Below are the code and all the weights of a small trained network. Each question names an input and a class and asks about switching units off, where a switched-off unit gives its printed mean instead of its output.

import numpy as np


def w(rows, s, z=0):
    codes = np.array(rows[::2]) - 128.0
    scale = np.full(codes.shape[1], s)
    scale[-1] = z or s
    return codes * scale


def f(y):
    return np.maximum(y, 0)


def log_softmax(a):
    a = a - a.max(-1, keepdims=True)
    return a - np.log(np.exp(a).sum(-1, keepdims=True))


def net(x, mask):
    res = np.array(x, float).reshape(1, 3) / 4 @ E
    y = f(res @ A[0][:, :-1].T + A[0][:, -1])
    res = res + np.where(mask, y, B[0][:, -1]) @ B[0][:, :-1]
    return log_softmax(res[-1] @ U[:, :-1].T + U[:, -1])


A, B = {}, {}
E = w([
[161,153,175,179,207,196,72],'x0',
[212,66,193,83,179,127,208],'x1',
[122,54,77,137,91,244,161],'x2',
],0.011)
A[0] = w([
[111,144,158,114,210,113,130,109],'N1',
[202,159,194,97,150,155,109,115],'N2',
[83,221,168,84,147,42,144,149],'N3',
[162,138,123,238,180,180,93,151],'N4',
[206,153,190,151,221,102,109,127],'N5',
[51,175,118,205,130,123,83,179],'N6',
[126,131,187,161,207,103,126,125],'N7',
[115,175,82,163,133,120,57,57],'N8',
[209,179,165,122,124,94,148,112],'N9',
[84,102,152,152,54,154,95,142],'N10',
[62,111,16,144,75,148,144,160],'N11',
[187,162,204,125,205,136,108,143],'N12',
[104,178,145,175,184,225,106,1],'N13',
[123,209,132,109,101,24,103,19],'N14',
[209,45,139,27,150,129,188,129],'N15',
[123,63,175,168,78,205,138,40],'N16',
[99,206,101,171,140,138,127,224],'N17',
[115,135,133,105,167,21,73,185],'N18',
[150,122,93,188,210,190,57,189],'N19',
[220,60,117,126,133,105,184,43],'N20',
[124,124,174,133,218,77,131,129],'N21',
[97,138,42,127,1,158,148,168],'N22',
[138,143,64,9,84,51,191,107],'N23',
[141,164,194,138,213,135,158,138],'N24',
[179,159,123,158,157,209,52,37],'N25',
[80,152,128,212,106,110,42,34],'N26',
[97,190,125,172,100,139,108,184],'N27',
],0.0096,0.0082)
B[0] = w([
[107,140,117,80,88,131,92,161],'N1',
[141,145,88,100,125,71,77,174],'N2',
[136,110,237,203,198,191,164,212],'N3',
[187,157,184,121,198,158,119,195],'N4',
[115,121,75,46,80,105,90,205],'N5',
[92,89,164,145,172,151,184,218],'N6',
[95,119,97,67,113,74,97,176],'N7',
[203,196,195,92,192,126,87,169],'N8',
[114,133,119,120,103,107,68,169],'N9',
[118,104,96,110,106,103,97,177],'N10',
[130,122,65,105,87,65,130,237],'N11',
[136,120,105,72,72,81,117,201],'N12',
[84,3,120,230,104,201,226,159],'N13',
[64,59,110,215,126,212,174,182],'N14',
[170,136,222,161,164,186,167,219],'N15',
[179,157,215,133,211,159,118,158],'N16',
[24,66,89,184,55,153,201,207],'N17',
[184,145,191,163,190,162,139,212],'N18',
[181,203,215,113,147,138,84,209],'N19',
[124,64,126,253,130,195,193,169],'N20',
[95,129,92,68,129,104,101,181],'N21',
[82,116,53,80,108,108,110,248],'N22',
[153,180,205,181,224,165,170,215],'N23',
[116,126,98,87,92,70,86,187],'N24',
[112,86,136,240,109,199,218,165],'N25',
[217,210,238,63,158,106,94,176],'N26',
[107,108,108,216,135,184,172,197],'N27',
],0.008,0.014)
U = w([
[113,41,139,215,136,170,197,241],'0',
[212,234,243,119,188,130,117,195],'1',
[122,137,2,39,55,35,75,252],'2',
],0.009,0.00025)

Each question gives the input, the list of numbers given to net, and the class t.
The units are the neurons (one row each of A and B). Each row of codes is followed by its name. A weight is (code - 128) times the scale printed after its matrix; where a second scale follows, it is the last column's (A, B and U).
mask holds one flag per neuron, in row order. A switched-off neuron (its flag False) gives its mean, the last column of its row in B, instead of its output. The means were averaged over made-up inputs and are rounded, as every weight is.
A unit's drop is (log p(t) with every unit on - log p(t) with that unit switched off) / (log p(t) with every unit on - log p(t) with every unit switched off).
unit that matters most: the unit with the biggest drop
k most important neurons: the k neurons with the biggest drops, biggest first
drop when u is switched off: that unit's drop, to one decimal
input [2,8,2], class 1: unit that matters most : N15
input [-8,2,-3], class 1: 4 most important neurons : [N23, N17, N13, N27]
input [-4,0,-4], class 0: 3 most important neurons : [N19, N14, N26]
input [-2,-1,-3], class 0: 2 most important neurons : [N19, N26]
input [0,-1,-7], class 0: 2 most important neurons : [N14, N19]
input [-8,1,-2], class 1: 4 most important neurons : [N23, N17, N13, N27]
input [0,-5,-5], class 0: 2 most important neurons : [N14, N17]
input [5,4,8], class 1: 3 most important neurons : [N19, N16, N17]
input [-8,4,-1], class 1: 2 most important neurons : [N23, N17]
input [7,3,5], class 1: 2 most important neurons : [N19, N4]
input [-3,-2,-7], class 0: 2 most important neurons : [N14, N19]
input [-5,-3,-8], class 0: drop when N14 is switched off : 1.6
input [-2,-7,-5], class 0: drop when N14 is switched off : 0.7
input [7,5,0], class 2: unit that matters most : N5
input [-1,-2,-3], class 0: drop when N19 is switched off : 0.1
